Here is a tiny trained network, its code and every weight. The questions are about switching its units off for an input and a class, where a switched-off unit gives its printed mean instead of its output.

import numpy as np


def w(rows, s, z=0):
    codes = np.array(rows[::2]) - 128.0
    scale = np.full(codes.shape[1], s)
    scale[-1] = z or s
    return codes * scale


def norm(h):
    return h / np.sqrt((h * h).mean(-1, keepdims=True) + 1e-5)


def f(y):
    return np.maximum(y, 0)


def log_softmax(a):
    a = a - a.max(-1, keepdims=True)
    return a - np.log(np.exp(a).sum(-1, keepdims=True))


def net(x, mask):
    res = np.array(x, float).reshape(1, 3) / 4 @ E
    u = 0
    for l in range(3):
        y = f(norm(res) @ A[l][:, :-1].T + A[l][:, -1])
        res = res + np.where(mask[u : u + 3], y, B[l][:, -1]) @ B[l][:, :-1]
        u += 3
    return log_softmax(norm(res)[-1] @ U[:, :-1].T + U[:, -1])


A, B = {}, {}
E = w([
[36,2,204,128],'x0',
[57,148,74,129],'x1',
[161,50,6,182],'x2',
],0.00068)
A[0] = w([
[234,118,199,187,67],'L0N1',
[190,63,53,142,46],'L0N2',
[255,64,225,194,3],'L0N3',
],0.0027,0.0016)
B[0] = w([
[64,236,21,91,231],'L0N1',
[96,156,177,2,254],'L0N2',
[70,161,76,163,233],'L0N3',
],0.0047,0.00074)
A[1] = w([
[116,73,164,183,14],'L1N1',
[31,150,80,167,10],'L1N2',
[88,3,171,218,122],'L1N3',
],0.0036,0.0014)
B[1] = w([
[196,152,102,213,152],'L1N1',
[16,255,4,127,217],'L1N2',
[208,138,77,177,251],'L1N3',
],0.0034,0.0014)
A[2] = w([
[249,149,44,99,2],'L2N1',
[196,220,115,87,171],'L2N2',
[143,4,27,83,72],'L2N3',
],0.0032,0.00069)
B[2] = w([
[103,149,186,198,209],'L2N1',
[126,24,125,139,253],'L2N2',
[137,152,253,53,170],'L2N3',
],0.0037,0.0026)
U = w([
[75,198,58,129,180],'0',
[140,108,207,51,198],'1',
[182,83,136,254,88],'2',
[146,118,102,113,2],'3',
],0.0091,0.0025)

Each question gives the input, the list of numbers given to net, and the class t.
The units are the neurons (one row each of A and B). Each row of codes is followed by its name. A weight is (code - 128) times the scale printed after its matrix; where a second scale follows, it is the last column's (A, B and U).
mask holds one flag per neuron, layer by layer. A switched-off neuron (its flag False) gives its mean, the last column of its row in B, instead of its output. The means were averaged over made-up inputs and are rounded, as every weight is.
A unit's drop is (log p(t) with every unit on - log p(t) with that unit switched off) / (log p(t) with every unit on - log p(t) with every unit switched off).
most important unit: the unit with the biggest drop
k most important neurons: the k neurons with the biggest drops, biggest first
top k neurons in layer l: the k neurons of layer l with the biggest drops, biggest first
input [-4,-2,8], class 1: most important unit : L0N2
input [-7,7,-8], class 1: top 2 neurons in layer 2 : L2N2, L2N1
input [7,2,3], class 2: 2 most important neurons : L1N3, L0N1
input [-4,-2,-2], class 2: 3 most important neurons : L1N2, L0N3, L2N2
input [-3,-8,-7], class 0: 3 most important neurons : L0N1, L0N3, L2N3
input [-8,4,6], class 2: 3 most important neurons : L1N2, L2N1, L0N1
input [4,0,4], class 1: 2 most important neurons : L0N2, L2N3
input [7,6,0], class 2: 3 most important neurons : L0N2, L0N1, L1N3
input [8,-2,8], class 1: 3 most important neurons : L2N3, L0N2, L2N2
input [-8,3,4], class 2: top 2 neurons in layer 0 : L0N1, L0N3
input [-8,-2,-1], class 2: 2 most important neurons : L2N2, L1N2
input [-6,5,-1], class 2: 3 most important neurons : L0N1, L0N3, L1N2
input [5,-8,7], class 0: 3 most important neurons : L0N3, L0N1, L1N2
input [-1,-5,4], class 0: most important unit : L0N3
input [4,-1,-3], class 2: 2 most important neurons : L0N2, L0N1
input [1,-7,6], class 0: top 2 neurons in layer 0 : L0N3, L0N1
input [4,-5,4], class 0: 2 most important neurons : L0N3, L1N2
input [0,2,-4], class 1: top 2 neurons in layer 0 : L0N3, L0N1
input [-8,-6,-4], class 2: top 2 neurons in layer 0 : L0N2, L0N3
input [-4,0,7], class 1: most important unit : L0N2
input [-3,3,-4], class 1: top 2 neurons in layer 1 : L1N3, L1N2
input [-7,2,2], class 2: top 2 neurons in layer 2 : L2N1, L2N2
input [6,-8,2], class 0: top 2 neurons in layer 0 : L0N3, L0N1
